How the states are linked:
ZZ: π>RF, ε>DL, ω>FJ, β>DZ, σ>JJ, ζ>TH
SD: π>MT, ε>BN, ω>ZF, β>PN, σ>ZB, ζ>BL
GD: π>ZQ, ε>QJ, ω>QP, β>BS, σ>QN, ζ>ZB
BL: π>CJ, ε>FT, ω>SD, β>ZQ, σ>SF, ζ>TJ
FT: π>FR, ε>TL, ω>BN, β>JF, σ>CJ, ζ>FP
BQ: π>SM, ε>PC, ω>ZD, β>ZZ, σ>GP, ζ>RF
FJ: π>BQ, ε>HJ, ω>GP, β>QS, σ>LS, ζ>ZZ
CC: π>DL, ε>MM, ω>RF, β>ZD, σ>ZZ, ζ>CG
BN: π>LD, ε>MZ, ω>CR, β>ZR, σ>MT, ζ>FT
DL: π>NT, ε>RM, ω>HJ, β>CG, σ>RF, ζ>CF
ZB: π>ZF, ε>MT, ω>GD, β>NJ, σ>FB, ζ>SF
GS: π>DZ, ε>ZD, ω>FG, β>BD, σ>HP, ζ>LS
SM: π>SL, ε>DS, ω>CG, β>RF, σ>ZD, ζ>HJ
CR: π>MD, ε>ZP, ω>JF, β>CJ, σ>QJ, ζ>BN
RJ: π>HT, ε>JL, ω>RT, β>DP, σ>GM, ζ>HS
FB: π>GD, ε>ZF, ω>QN, β>QH, σ>DN, ζ>BS
BF: π>QH, ε>NJ, ω>LB, β>RM, σ>DS, ζ>LH
LS: π>GP, ε>BQ, ω>GS, β>JL, σ>DQ, ζ>JJ
NH: π>RJ, ε>RL, ω>GM, β>CN, σ>QD, ζ>DP
LB: π>DJ, ε>BS, ω>QB, β>NZ, σ>RR, ζ>BF
MM: π>RM, ε>DN, ω>NT, β>SL, σ>DL, ζ>RR
TJ: π>ZR, ε>FP, ω>BL, β>ZF, σ>PN, ζ>QJ
RM: π>LH, ε>QN, ω>NZ, β>RR, σ>NT, ζ>QB
LH: π>ZL, ε>QP, ω>BF, β>QB, σ>NZ, ζ>DN
SQ: π>TL, ε>HC, ω>FR, β>MD, σ>FT, ζ>NG
QJ: π>JF, ε>MD, ω>TJ, β>SD, σ>ZQ, ζ>MT
CD: π>DQ, ε>LS, ω>HM, β>RJ, σ>TZ, ζ>HT
SF: π>SD, ε>CJ, ω>ZB, β>QP, σ>BS, ζ>PN
DN: π>QN, ε>GD, ω>LH, β>LB, σ>RM, ζ>DJ
PC: π>DS, ε>BF, ω>SL, β>DL, σ>SM, ζ>NT
FG: π>QS, ε>TH, ω>JL, β>DQ, σ>RL, ζ>GS
HP: π>FG, ε>DZ, ω>RL, β>CD, σ>HS, ζ>DQ
TL: π>CN, ε>TZ, ω>MZ, β>NG, σ>FR, ζ>PZ
LD: π>ZP, ε>MF, ω>MD, β>FT, σ>CR, ζ>FR
SL: π>RR, ε>LB, ω>CF, β>HJ, σ>CG, ζ>PC
ZQ: π>TJ, ε>JF, ω>PN, β>ZB, σ>QP, ζ>ZF
PZ: π>HC, ε>RT, ω>TL, β>ZP, σ>SQ, ζ>QD
BS: π>ZB, ε>SD, ω>FB, β>ZL, σ>DJ, ζ>NJ
JL: π>JJ, ε>ZZ, ω>BD, β>HP, σ>HT, ζ>FG
BD: π>LS, ε>FJ, ω>DQ, β>RL, σ>CD, ζ>JL
DQ: π>GS, ε>GP, ω>HP, β>HT, σ>HM, ζ>BD
HM: π>HP, ε>GS, ω>HS, β>RT, σ>DP, ζ>CD
MF: π>NH, ε>HS, ω>QD, β>TL, σ>ZP, ζ>CN
TZ: π>HM, ε>DQ, ω>DP, β>GM, σ>CN, ζ>RT
QP: π>PN, ε>TJ, ω>NJ, β>FB, σ>ZL, ζ>GD
MT: π>CR, ε>LD, ω>QJ, β>BL, σ>ZF, ζ>CJ
CN: π>DP, ε>HM, ω>MF, β>PZ, σ>MZ, ζ>HC
HT: π>BD, ε>JJ, ω>CD, β>HS, σ>RT, ζ>RL
CF: π>MM, ε>QB, ω>DL, β>SM, σ>CC, ζ>SL
HC: π>TZ, ε>CD, ω>CN, β>QD, σ>TL, ζ>GM
GM: π>RT, ε>HT, ω>HC, β>MF, σ>PZ, ζ>NH
JF: π>FP, ε>NG, ω>ZR, β>MT, σ>TJ, ζ>CR
FR: π>MZ, ε>CN, ω>LD, β>FP, σ>BN, ζ>SQ
RT: π>CD, ε>BD, ω>TZ, β>NH, σ>HC, ζ>RJ
QS: π>ZZ, ε>CC, ω>JJ, β>GS, σ>JL, ζ>DZ
ZP: π>QD, ε>NH, ω>NG, β>FR, σ>MD, ζ>MZ
RL: π>JL, ε>QS, ω>HT, β>HM, σ>RJ, ζ>HP
DS: π>LB, ε>QH, ω>RR, β>NT, σ>SL, ζ>NZ
NG: π>PZ, ε>GM, ω>SQ, β>LD, σ>FP, ζ>ZP
JJ: π>FJ, ε>RF, ω>LS, β>FG, σ>BD, ζ>QS
NZ: π>BF, ε>ZL, ω>DS, β>MM, σ>PC, ζ>RM
QD: π>GM, ε>RJ, ω>PZ, β>MZ, σ>NG, ζ>MF
TH: π>CC, ε>CF, ω>ZZ, β>GP, σ>QS, ζ>ZD
HJ: π>PC, ε>NZ, ω>SM, β>CC, σ>BQ, ζ>DL
DJ: π>FB, ε>ZB, ω>DN, β>BF, σ>QB, ζ>QH
RF: π>HJ, ε>NT, ω>BQ, β>TH, σ>FJ, ζ>CC
QN: π>QP, ε>ZQ, ω>ZL, β>DJ, σ>LH, ζ>FB
DP: π>HS, ε>HP, ω>NH, β>HC, σ>MF, ζ>TZ
MZ: π>MF, ε>DP, ω>ZP, β>SQ, σ>LD, ζ>TL
FP: π>SQ, ε>PZ, ω>FT, β>CR, σ>ZR, ζ>MD
HS: π>RL, ε>FG, ω>RJ, β>TZ, σ>NH, ζ>HM
ZD: π>CG, ε>SL, ω>TH, β>FJ, σ>DZ, ζ>BQ
ZL: π>NJ, ε>PN, ω>QH, β>DN, σ>BF, ζ>QN
RR: π>QB, ε>DJ, ω>MM, β>PC, σ>CF, ζ>DS
PN: π>BL, ε>ZR, ω>SF, β>GD, σ>NJ, ζ>ZQ
MD: π>NG, ε>QD, ω>FP, β>BN, σ>JF, ζ>LD
NJ: π>SF, ε>BL, ω>BS, β>QN, σ>QH, ζ>QP
CG: π>CF, ε>RR, ω>CC, β>BQ, σ>TH, ζ>SM
ZR: π>FT, ε>SQ, ω>CJ, β>QJ, σ>BL, ζ>JF
CJ: π>BN, ε>FR, ω>MT, β>TJ, σ>SD, ζ>ZR
DZ: π>TH, ε>CG, ω>QS, β>LS, σ>FG, ζ>GP
NT: π>NZ, ε>LH, ω>PC, β>CF, σ>HJ, ζ>MM
GP: π>ZD, ε>SM, ω>DZ, β>JJ, σ>GS, ζ>FJ
QH: π>BS, ε>SF, ω>DJ, β>LH, σ>LB, ζ>ZL
ZF: π>QJ, ε>CR, ω>ZQ, β>SF, σ>GD, ζ>SD
QB: π>DN, ε>FB, ω>RM, β>DS, σ>MM, ζ>LB

The rows follow the links: the fewer symbols apart two states are, the more alike their rows tend to be.

Each row is also shifted at random along 7 hidden directions that mean nothing.

Name the state of each row.
 21   -3   -1   10    9   -1  -10  -10   -9   -2    8  -10   11   -3   -9  -15   -6  -10  -13  -24    2    7    9   -9    0   -8   -6    2   -9    0   12   -3   -8   -6   12    1    1    4    3  -12  -22   10   11    7    3    3   10    9   -1   -2    4   -1   16   -2    0  -16   12   -6   -6: MZ
 16   -2    7   -2  -11    2    8  -14   -3   -4  -10   11  -14    9   12    8   -4    9   10    5    0    2    4    1   -4    5   -1   -1    5    3  -13    0    7    5    0  -12   -8   -5   -5   -3    2  -10  -12    8   11   -1    1  -15    7    3    0    4  -20  -15    7   10    4    0    6: NT
 21   -4   10   -2    7   19   -7   -9    3    3  -21   14    1    0    8    2  -12    5   14   14   -3   10   24    7  -10   12   -4   11   10   -2   -2    0    4   -3    4   -8    0   -8    7   -8    0    8    1   18    2  -11  -12    0   -8   -4   12    5   -5   -4    6    5   -4   10  -16: RF
 47   -3   13    5  -10    4   13  -23   -4   -8  -16    6   -1    6    0   -5  -18    5    8  -12   -1   -6   18    2  -12   -1  -16    4   -6    3  -12    6    7    1    3   -8   -6   -6    1  -12  -18  -12  -10   14    4   -2   -1  -18    7    7   13    2  -18  -20  -10   -1   10    0  -19: RR
-32    0    7    6   -3   16   15  -24   -9   -2   -7    8    3  -10  -14  -12   -9   -7   -2  -21    3  -29   28    6  -42   -1  -12    2  -11    1   -1  -10  -11   -5   -1   -4   -3    7    7  -14  -30   -2   -9   30    4   -8    3  -18   16    9  -11   16  -15  -31    8  -15   18    5  -14: TH
  5   -9   -7    4   -7    6  -15  -13    1  -10  -16    1   -3    8   13  -10   -6    9   27  -14  -16   33   21   -3   -3  -11  -18   17    2    3   -4   13   11    8   22  -21  -10  -24   -6  -17   -4  -12   12   21    7   -8    0  -10   -9  -11   49  -19    2    7   -5    7   12  -10  -25: DN
 -7   -7  -16  -10   -7   -2    9   29    6   -1   17  -15  -20  -13  -13   -2   22   -6   -4   19   -2  -18  -14    0  -15    3   14    7    4   -2    1   -9  -13    0   -8    6   -1    9  -10   19   14   -7  -31    2   -2   -7   -6  -11   23   -9  -22    4   10   -1   10    0  -15  -17   18: CR
 34   -7   -6   -7   -9   -6    0   14   12   -5   -4   -1  -13    9   13    7    5   10   19   20   -8   14  -10   -2   15    3   -1    7    6    0   -9   10   11    8    2   -6   -4  -13   -6    8   24  -11   -4   -8   -4   -4   -7   -4   -3   -9   22  -13   -1   14  -10   18  -10  -11   -3: BS
-18   15   13    1    3   -3    9    6   -1    9    4    0    8  -14   -4    8   -1   -8   13   -7    5   -8   -7   13    0    5    3  -19   -3   -1    7   -2    7   18   -5  -11   17   -1    4    5   -5   -8   18  -24   -1    4    8   -5  -21    4    4  -17   -1   -4  -13   -5   13    0   -1: LS
 24    1  -11    0   -2   -6   -3   15    0   -4   12   -7    5    5    2    6    0   -5   -7   -1   -4  -19  -21  -12   21   -7    4   -2   -2   -2    8   -3   -1    5   -8   17   -2    8   -5    5   19    3   15   -5   -8    9   12   11   10    4  -19   -2    8    7   -5   10   -2  -10    6: JF
 21   -7   -8    2    0   -6    1    5    5   -7   -5   -3   15   12   -4   -8  -10    3  -15   -4   -4   -6   -8   -6   12  -10  -12    6   -9    0   -2   15    2  -12   -4   25   -8    2    5    3    3    7    4   -5  -13    3   -6   14    4    2    3    1    4   15  -12    3  -13    4  -14: ZQ
 -8    5    3    2   13   26   -3    0    5    3  -16   25   27    8   -2   13  -22   -6   -1    7   -4  -57   15   -3   -1    2   -8    5   -7   -7    7   -7   -3   -8  -21   31    1   13   21   -8   20   23   44   19  -26    3   -7   19    6   15  -25   14   -8   -6  -15   11    3   22  -36: ZD
-11    5   13   10    5   14   -1  -26   -8   -3  -15   13   19    5   -3   -1  -24    2   -7  -16    0  -12   18    3   -4   -5  -10    1   -4   -1    2    0    1   -8   -3    7   -3    3    7  -16  -17   10   14   15    0    6    7    5   -4   18   -6    9  -10  -13   -3   -3   10   20  -18: BQ
-16    4   -6   -4    4   -1   -8   11   -6    6   16   -6  -14   -8    1    8   17   -6   -6   12    5   -1  -12   -7    4    6   21   -5   10   -1    7  -17  -11    0   -3   -3    5   11   -8    5   12    5   -5    3    8    3    7    3   10   -4  -29    8    7   -3   22    0    0   -5   31: CN
-12    9    7    9   11    7  -19  -18   -9    6   -2    5   12    0    4    3   -8   -4    0  -14    4    9   15   -5    8   -2    0   -4   -1   -1    9   -9   -3   -1    9   -7    7    2    3  -17  -11   14   28    8    3    6   11   11  -12    3    2    1    5   -6    2   -6   17   10   -4: HP
 26   14   17    0   15   10   -5    9    4    8   -2    7   10   -6   -2   18   -9   -1    8   29    3  -11    2    7   16   14   13   -1    9   -4    2   -8    2    2  -14    5   16    8    3    4   18   11    8   -3  -12    9    2   11  -12   14  -13    6    2   -3  -13    7  -12   16   -6: GS
-14    7   11   -2    3    6    9  -11    0    7   -5   13   -2    4    1    9   -3   -1   -2    6    9  -19    7    4   -8   10    3   -7    0   -1   -4   -7   -2   -6   -9    5    4    8   11   -2    1    7    0    1   -4    1   -6   -1    3    8  -16   17  -16  -12    0    0    3   14    0: FJ
 26    9   18    6    9    7   -4   -9    8   10   -6    4   -6   -4   -7    2   -2    0   31   14    4    0   35    5  -12   14   -4   12    0   -2   -7   -7   -4    3   10  -12   16   -2    0  -15    0    1    0   20  -11   -2   -3  -12   -6    2   30    1   -2  -17  -24   -3    8    3  -29: QS
 27    7   18    6   -4    0    3  -19  -10   -8  -13    8   13    6   11   11  -23   12   -1   -8   -2   11   -8    5   23   -6    0  -10    5    5   -5    9   19   10   -7   -8   -4   -3   -5   -4   -8   -6    5   -9    8   14   17    0  -15   22   -4   -7  -11   -8   -4    6    4   12    6: CF
-23   11   -7    2    5   -3  -24   -9  -10    5   15    3  -17   12   13   15   14   -5   -3    2    6    3   -2  -21   19    0   17   -5    5    1    4  -22  -15    0    5   -4    1   11  -11  -14   17   10   18   16    8   13   17   11   15    1  -21   13    1   -7   15    6   15   -2   25: HC
-24  -13  -19   -6   -8   -2   10   27    8   -5    6  -17    7  -19  -16  -20    8   -9    1  -15  -11   -6  -10    8  -24  -10  -10    6   -6   -3   12   14    1    6    2    1   -3   -9    3   15   -9  -12   -7  -11   -5  -16  -10   -9   -3  -19   16  -23   18   18   -1   -9   -7  -21  -12: BL
  5    2    0    4   -7  -13   10    7    9  -10    0  -10   10    6  -13   -5   -5   14   -7    8   -3   -1  -14    6   18  -11   -4    4   -5    0  -11   20    7   -3   -9   19   -3    1   -8   12    4   -9  -23  -16  -16   12   -1    2   -3   19    9    0   -2   12  -30    5  -21   12  -10: QP
-13   -7  -17   -8   -5  -10    2    6   -2    4   15    0  -21    9    7    0   22  -12  -14   -2    7  -16  -13  -19   -5    1    8   -8   -6    0    0  -16  -15   -8   -4    9   -7    8    3    1   11    5    1    1    3   -4   -2    1   28  -14  -26   13   -2    0   20    1    7  -15   24: MD
 -7   -4   -4  -16   -7   13   -7    9   -2    3  -13   22  -15    6   33   25    4    3   20   18   -8    3   -9    0    4   13   10   -7   17   -1    3  -10   12   15   -6  -18   -5  -12    1    4   30   -3   23   -1   13  -12   -5   -1   -4  -15  -14   -9  -12    3   29   23    4   -6   17: HJ
 10   -5  -10    5   -8   -1    1  -10  -16  -16   10  -16    2   -4   -9  -11   -4   -2  -21  -22   -7   -7   -9  -10    2  -19    2    4   -3    4    7   -3   -7   -2    0    3  -11   10  -16   -5  -18   -5  -15   17   11   11   22   -4   20   15  -26    6    6  -13   13   -7    4   -8   15: CJ
 10   -2   -6   -4    6  -12   -1   13    6    6   11   -4    2    6   -4   -4    8   -6  -18    5    7   -3  -12   -7    9    3    3   -4   -6   -1    1    0   -7  -11   -3   19    3    8    8    8    7   11    3  -17  -10   -1   -9   16    3   -7   -6    7    7   14   -4   -3   -8   -2    5: FR
 10    9   18    7   13  -12   -1  -13   -1   11    4    0   11    3   -4   -2   -4   -1  -15   -5   16   14    2    2   15    6    1  -13   -7   -1   -2   -2   -2  -10    2    6   11    8   10   -4  -15   11    4  -21   -2    9    0   15  -15    7    4    7    0    3  -11  -13    1   14    6: HS
 27  -16   -4  -12   -8   15    6   -5    4   -2  -17   21  -23   15   17    8    1    7    7   25   -3  -14   14   -6  -21   13   -3   13    8    0  -13   -8   -3   -9   -5    0  -15   -4    7   -2   19    3  -15   28    5  -16  -21  -10   27  -13  -14   21  -22  -10   20   17   -6   -4   -2: NZ

From each start, follow one symbol. Which state do you reach?
Answers are names.
 -2   11    9   10   19   18  -28  -23   -6    2   -5    9   10    4    0    6  -15    4   -3    8    2    1   27  -10   14   -1    7   14    9   -2    3  -15  -11  -12    5    5    2   11   -5  -22    2   24   12   37   -3   14   12   16    1   19  -12   23    3  -15    2    2    3   23   -7
ω: HP
  4  -13  -17   -5  -11    1   14   20   -8   -7    7  -13    9  -13   -5  -12    0  -14  -14  -25  -10  -18  -23    0  -15  -13   -6   -8   -6    0   16    3    4   10   -5    1   -8   -2    3   13  -12   -9    6  -13    9  -11    3   -6    6  -13  -17  -17   10    7   18   -8    3  -24    7
π: ZR
  4    2   14    2   15    4   -1   -2   -1    9    0   -4    9  -16   -9   -5   -3   -3   -7    6    9   15    9   12   -9   11    5   -3    4   -2    6   -2   -2   -6    4   -7   13    2    6    2  -20   10  -13   -8    4   -3   -6    4  -17   -1    1    3    9    0    4  -17   -7    9    4
β: HM
 58    2    5    5   15    5  -23   -4   -4    2    3   -5    6    2    2    1   -8   -4   -3    6   -1    9   10  -13   18    3    4    9    5   -2    8   -9   -6   -5    9    4    6    7   -3  -12    3   17   16   16   -2    8   10   15   -1    0   -1    5   18   -3   -3    1    1   -1   -5
β: MZ
-27   -1    3   -7    5   21    3    7    5    1  -14   10    6  -11   -3    7   -7    6    1   24   -6  -13    6   15  -15    8    7    6   12   -5    2    0    2   -3  -13    5    1    0    5   10    9    6  -10   10   -3   -8  -12    1   -3    5  -16    8   -4   -1   10    6  -17   17   -4
β: ZD
  4  -11   -9   -5    3    0  -12   -6   -5    3    9   -7  -24   -1    5  -13   17   -5   -6    1    6   26   12  -10  -18    6    3    9    5    1    1  -12  -17  -10   19  -13   -4   -2   -3   -6   -8    7  -16   17   17  -12   -7   -4   14  -23    2   11    8    0   29  -10    3  -15   18
ε: NH
  3    9    6    2   13   -2  -19   -3    5    6   13   -7  -15    0   -8    5   12    8    3   36    9   19   13   -5   12   10   20   13   13    0  -10  -11  -16  -13    7    2   10   11  -15   -4   14   12  -26   17   -7   11    1    7    6    9    0   22    9   -4   -7    1  -15   12   10
ω: HC
-21    8    1   -5   10   12  -12   15    4   12    1    7   -4   -9    5   17    8   -5   16   25    0   -3    4    6    0   15   16   -1   13   -4    7  -13   -2    7   -4   -8   12    2    0    5   21    9   12    4   -1   -4   -3    5   -8   -6   -9   -2    7    1    7    7   -2    4    4
ζ: FG
-22   -9   -1   -6    0  -12   25   14   -3    4   18  -24   -1  -28  -27  -23   14   -7  -35   -6   11    4  -18   17  -29    2    9   -9   -3    0    3    2  -11  -12   -3    1    1   10    2   26  -35   -6  -53  -25   13   -9  -10   -9    4   -7  -23    7   12    3   21  -29  -20   -6   32
ε: GM
-32   -7   -9   -6   -5    2    3   24   14   -2  -11    3   14   -4    4    1   -3    6    7    8  -11    2  -17   12    4   -4   -5    1    2   -3    3   19   15    8  -10    5   -4  -13    5   20   16   -6    9  -22   -9   -8  -15    6  -18   -8   14  -21    3   29   -5   12  -18    3  -10
ζ: DN
 -4   -1   -9    0    0  -18   -2    2    3    5   14   -6   -7   10    2   -6   16   -6   -9   -9    8    9   -9  -10    8   -1   -1   -6  -10    1   -2    0   -6   -6    7    7    0    1    4    0    2    3    5  -16   -3    0   -2    7    4  -13    8    1    5   12   -3   -5    6   -7    8
σ: CR
-19   13    8    3    6    7   -8   -8    7    8   -4   15   -7    7    0   11    2   -1   18   15    5  -15   21   -1   -4   10    2    4   -1   -2   -6  -10   -7   -1   -1    2   10    5    3  -13   17    8   15   16  -14    2    0    0    4    7    6   11  -10  -12  -16    6    9   12  -17
ε: CG
 14   13   15    6    8    6   -7   -8   -7    4   -2    2    9   -7   -1    6   -8   -5   13   -6    2    2   11    4    5    4    2   -5    2   -1    7   -8    3   10    5  -13   12    1   -1  -11   -8    1   18    5    4    7   15   -1  -13    6    5   -8    3  -13   -7   -5   15    2   -8
ζ: GS
  5   -8   -6   -3  -20   -6   19    6   -9  -12    0  -10    0  -10    1   -7   -1   -1    5  -27  -10    0  -18    6  -13  -12   -9   -8   -3    3    5    9   12   20    0  -20   -9  -11   -7    7  -19  -27   -6  -12   16   -7   11  -24   -1   -6    4  -27   -3   -6    9   -3   10  -23    8
π: QP
 17  -15  -18   -9   -4    6   -8    9   -4   -8    1   -6  -15    2    8   -1    5    4  -11   15   -9    5   -9  -11    1   -3    9   11   11    1    2   -6   -6   -6    0    2  -14    1   -9    6   12    5  -17   17    9   -5   -3    3   20  -10  -23   10    6    5   29    9  -14  -10   20
β: SD
 10  -26  -30  -23  -12   10    6   20   -5   -4    1    8  -25    7   21    3   16  -12  -13    4   -7  -25  -19  -16  -22    5    3   -3    6    0    9  -14   -7    0   -9    1  -20   -2    9   12   20    3    6    9   17  -26  -14   -3   34  -34  -40    6   -5    5   53   12    0  -31   27
ω: ZF
